Here is a tiny trained network, its code and every weight. The questions are about switching its units off for an input and a target symbol, where a switched-off unit gives its printed mean instead of its output.

import numpy as np


def w(rows, s, z=0):
    codes = np.array(rows[::2]) - 128.0
    scale = np.full(codes.shape[1], s)
    scale[-1] = z or s
    return codes * scale


def softmax(a):
    e = np.exp(a - a.max(-1, keepdims=True))
    return e / e.sum(-1, keepdims=True)


def log_softmax(a):
    a = a - a.max(-1, keepdims=True)
    return a - np.log(np.exp(a).sum(-1, keepdims=True))


def net(x, mask):
    ids = ['ΘΞΦΨβεζηλμ'.index(c) for c in x.split()]
    T = len(ids)
    res = E[ids] + P[:T]
    u = 0
    for l in range(2):
        r = res
        for j in range(3):
            rows = slice(4 * j, 4 * j + 4)
            q, k, v = (r @ M[l][rows].T for M in (Q, K, V))
            z = softmax(np.where(np.tri(T) > 0, q @ k.T / 4**0.5, -1e9)) @ v
            o = O[l][rows]
            res = res + np.where(mask[u + j], z, o[:, -1]) @ o[:, :-1]
        u += 3
    return log_softmax(res[-1] @ U[:, :-1].T + U[:, -1])


Q, K, V, O = {}, {}, {}, {}
E = w([
[193,69,175,166,200],'Θ',
[93,152,88,71,149],'Ξ',
[171,177,133,85,81],'Φ',
[70,143,82,82,161],'Ψ',
[89,121,217,207,87],'β',
[139,255,119,94,130],'ε',
[116,139,182,204,146],'ζ',
[145,123,181,190,153],'η',
[48,75,88,156,68],'λ',
[115,172,206,34,66],'μ',
],0.012)
P = w([
[79,114,167,155,255],'0',
[122,130,170,104,164],'1',
[113,185,170,92,130],'2',
[146,190,156,84,91],'3',
[156,189,134,79,79],'4',
[173,177,121,75,73],'5',
],0.0071)
Q[0] = w([
[110,93,206,155,100],'0.h1',
[103,1,199,213,106],'0.h1',
[56,180,150,223,85],'0.h1',
[219,105,126,116,193],'0.h1',
[26,165,25,27,94],'0.h2',
[141,98,209,203,202],'0.h2',
[43,189,56,69,33],'0.h2',
[149,114,37,35,47],'0.h2',
[89,175,150,22,63],'0.h3',
[130,87,143,58,62],'0.h3',
[121,112,69,65,105],'0.h3',
[190,89,117,190,192],'0.h3',
],0.0072)
K[0] = w([
[106,155,72,211,140],'0.h1',
[24,44,109,248,155],'0.h1',
[25,189,164,206,25],'0.h1',
[181,137,177,131,237],'0.h1',
[1,189,48,59,50],'0.h2',
[221,92,240,194,202],'0.h2',
[5,204,41,94,34],'0.h2',
[46,147,18,12,22],'0.h2',
[79,245,149,153,67],'0.h3',
[118,216,86,72,109],'0.h3',
[91,208,115,121,165],'0.h3',
[188,56,116,106,199],'0.h3',
],0.0066)
V[0] = w([
[210,120,127,152,171],'0.h1',
[98,98,81,152,49],'0.h1',
[180,87,162,119,231],'0.h1',
[62,160,143,60,30],'0.h1',
[38,144,73,33,33],'0.h2',
[159,136,75,132,73],'0.h2',
[100,106,197,128,170],'0.h2',
[225,90,223,149,191],'0.h2',
[94,182,183,127,207],'0.h3',
[151,43,147,187,117],'0.h3',
[166,59,99,142,255],'0.h3',
[31,68,173,142,130],'0.h3',
],0.0065)
O[0] = w([
[196,175,74,34,62,116],'0.h1',
[79,147,69,221,125,45],'0.h1',
[198,104,108,12,137,172],'0.h1',
[24,152,188,206,203,138],'0.h1',
[27,146,102,50,117,44],'0.h2',
[68,159,102,147,89,45],'0.h2',
[170,86,172,119,193,212],'0.h2',
[200,87,174,253,166,221],'0.h2',
[160,86,150,53,163,254],'0.h3',
[159,222,96,156,222,92],'0.h3',
[232,113,117,169,189,128],'0.h3',
[60,122,174,124,246,170],'0.h3',
],0.0051,0.0036)
Q[1] = w([
[101,130,155,173,236],'1.h1',
[149,133,222,92,181],'1.h1',
[99,97,62,82,10],'1.h1',
[125,105,114,44,40],'1.h1',
[150,49,144,192,75],'1.h2',
[134,190,39,207,117],'1.h2',
[153,168,100,177,126],'1.h2',
[131,95,110,162,80],'1.h2',
[215,88,176,98,33],'1.h3',
[77,113,74,188,87],'1.h3',
[151,134,193,105,171],'1.h3',
[253,73,92,134,193],'1.h3',
],0.0063)
K[1] = w([
[94,85,153,200,184],'1.h1',
[204,105,123,165,164],'1.h1',
[75,212,65,39,50],'1.h1',
[144,190,65,81,82],'1.h1',
[127,2,103,81,181],'1.h2',
[140,173,137,27,160],'1.h2',
[95,154,165,68,145],'1.h2',
[110,103,119,108,212],'1.h2',
[113,83,60,157,209],'1.h3',
[76,87,128,80,52],'1.h3',
[169,138,169,194,165],'1.h3',
[142,69,163,89,216],'1.h3',
],0.0081)
V[1] = w([
[150,131,183,177,192],'1.h1',
[104,50,86,108,204],'1.h1',
[138,147,164,203,188],'1.h1',
[83,56,163,104,85],'1.h1',
[173,208,129,191,44],'1.h2',
[140,2,83,60,204],'1.h2',
[164,65,202,206,95],'1.h2',
[143,209,104,178,102],'1.h2',
[129,20,66,199,178],'1.h3',
[110,59,215,221,58],'1.h3',
[105,199,77,40,128],'1.h3',
[67,20,66,173,174],'1.h3',
],0.0072)
O[1] = w([
[173,124,193,125,181,255],'1.h1',
[147,207,184,141,52,176],'1.h1',
[168,123,196,110,188,204],'1.h1',
[52,171,105,243,137,105],'1.h1',
[176,84,126,8,219,39],'1.h2',
[122,127,86,236,33,245],'1.h2',
[62,67,36,122,193,228],'1.h2',
[194,119,149,6,162,45],'1.h2',
[66,184,14,99,58,166],'1.h3',
[2,120,58,113,243,138],'1.h3',
[186,154,235,166,64,30],'1.h3',
[37,202,47,155,41,97],'1.h3',
],0.006,0.0067)
U = w([
[160,144,144,149,69,79],'Θ',
[102,204,121,89,128,101],'Ξ',
[165,20,162,76,100,86],'Φ',
[103,132,72,76,164,93],'Ψ',
[128,46,200,246,220,149],'β',
[216,198,192,59,194,253],'ε',
[69,140,82,48,214,45],'ζ',
[100,109,62,68,147,136],'η',
[70,64,2,165,91,154],'λ',
[154,166,124,159,86,34],'μ',
],0.0076,0.0046)

Each question gives the input, a string of symbols that net reads in full, and the target symbol t.
The units are the heads (4 rows each of Q, K, V and O). Each row of codes is followed by its name. A weight is (code - 128) times the scale printed after its matrix; where a second scale follows, it is the last column's (O and U).
mask holds one flag per head, layer by layer. A switched-off head (its flag False) gives its mean, the last column of its rows in O, instead of its output. The means were averaged over made-up inputs and are rounded, as every weight is.
A unit's drop is (log p(t) with every unit on - log p(t) with that unit switched off) / (log p(t) with every unit on - log p(t) with every unit switched off).
The circuit of an input: a set's keep is (log p(t) with only the set's units on - log p(t) with every unit switched off) / (log p(t) with every unit on - log p(t) with every unit switched off). Starting from all 6 units, units are removed one at a time, each time the one whose removal leaves the highest keep (on an exact tie, the one counted first), for as long as the keep stays at least 0.8.
circuit, biggest first: the units of the circuit, biggest drop first
unit that matters most: the unit with the biggest drop
heads that matter: for each layer, one digit per head in row order, 1 if its drop is at least 0.15 and else 0, layers parted by /
input μ Θ ζ μ Ξ, target β: unit that matters most : 1.h3
input Θ μ λ μ, target Ξ: circuit, biggest first : (0.h3; 0.h2)
input Ψ Θ Φ, target λ: heads that matter : 011 / 100
input ζ Θ Ψ, target λ: heads that matter : 110 / 110
input Φ Ξ λ μ, target Ξ: circuit, biggest first : (1.h1; 0.h2; 1.h2; 0.h1)
input η μ μ Ψ, target β: circuit, biggest first : (1.h3; 0.h1)
input Θ μ η η Θ, target ε: circuit, biggest first : (1.h1; 0.h3)
input λ μ Ξ, target β: heads that matter : 101 / 001
input Ψ Ξ β Θ β Ξ, target ζ: heads that matter : 110 / 010
input λ λ η Ξ Θ Φ, target λ: heads that matter : 000 / 100
input ε β μ, target ζ: circuit, biggest first : (1.h2; 0.h2; 1.h1)
input Φ ζ β Θ β Φ, target ζ: circuit, biggest first : (1.h2; 0.h2; 1.h3)
input Ψ Ξ μ, target Θ: heads that matter : 001 / 111
input ε Θ Θ, target ε: circuit, biggest first : (0.h1)
input β Θ λ Ξ Ψ, target Θ: circuit, biggest first : (1.h3; 0.h2; 0.h3; 1.h1)
input λ μ μ, target β: heads that matter : 110 / 001
input η λ η λ Ξ, target Ξ: heads that matter : 111 / 111
input Θ Ξ Θ Ξ Φ, target Θ: heads that matter : 101 / 101
input β μ μ, target β: circuit, biggest first : (0.h1; 1.h3)
input Ξ Ξ Θ Θ Ψ, target λ: unit that matters most : 1.h1
input μ Ψ λ Ψ, target Ξ: heads that matter : 110 / 011
input Ξ Ξ Ψ, target Θ: circuit, biggest first : (1.h3; 1.h2; 0.h2)
input η Ψ ε λ Θ μ, target λ: heads that matter : 011 / 100
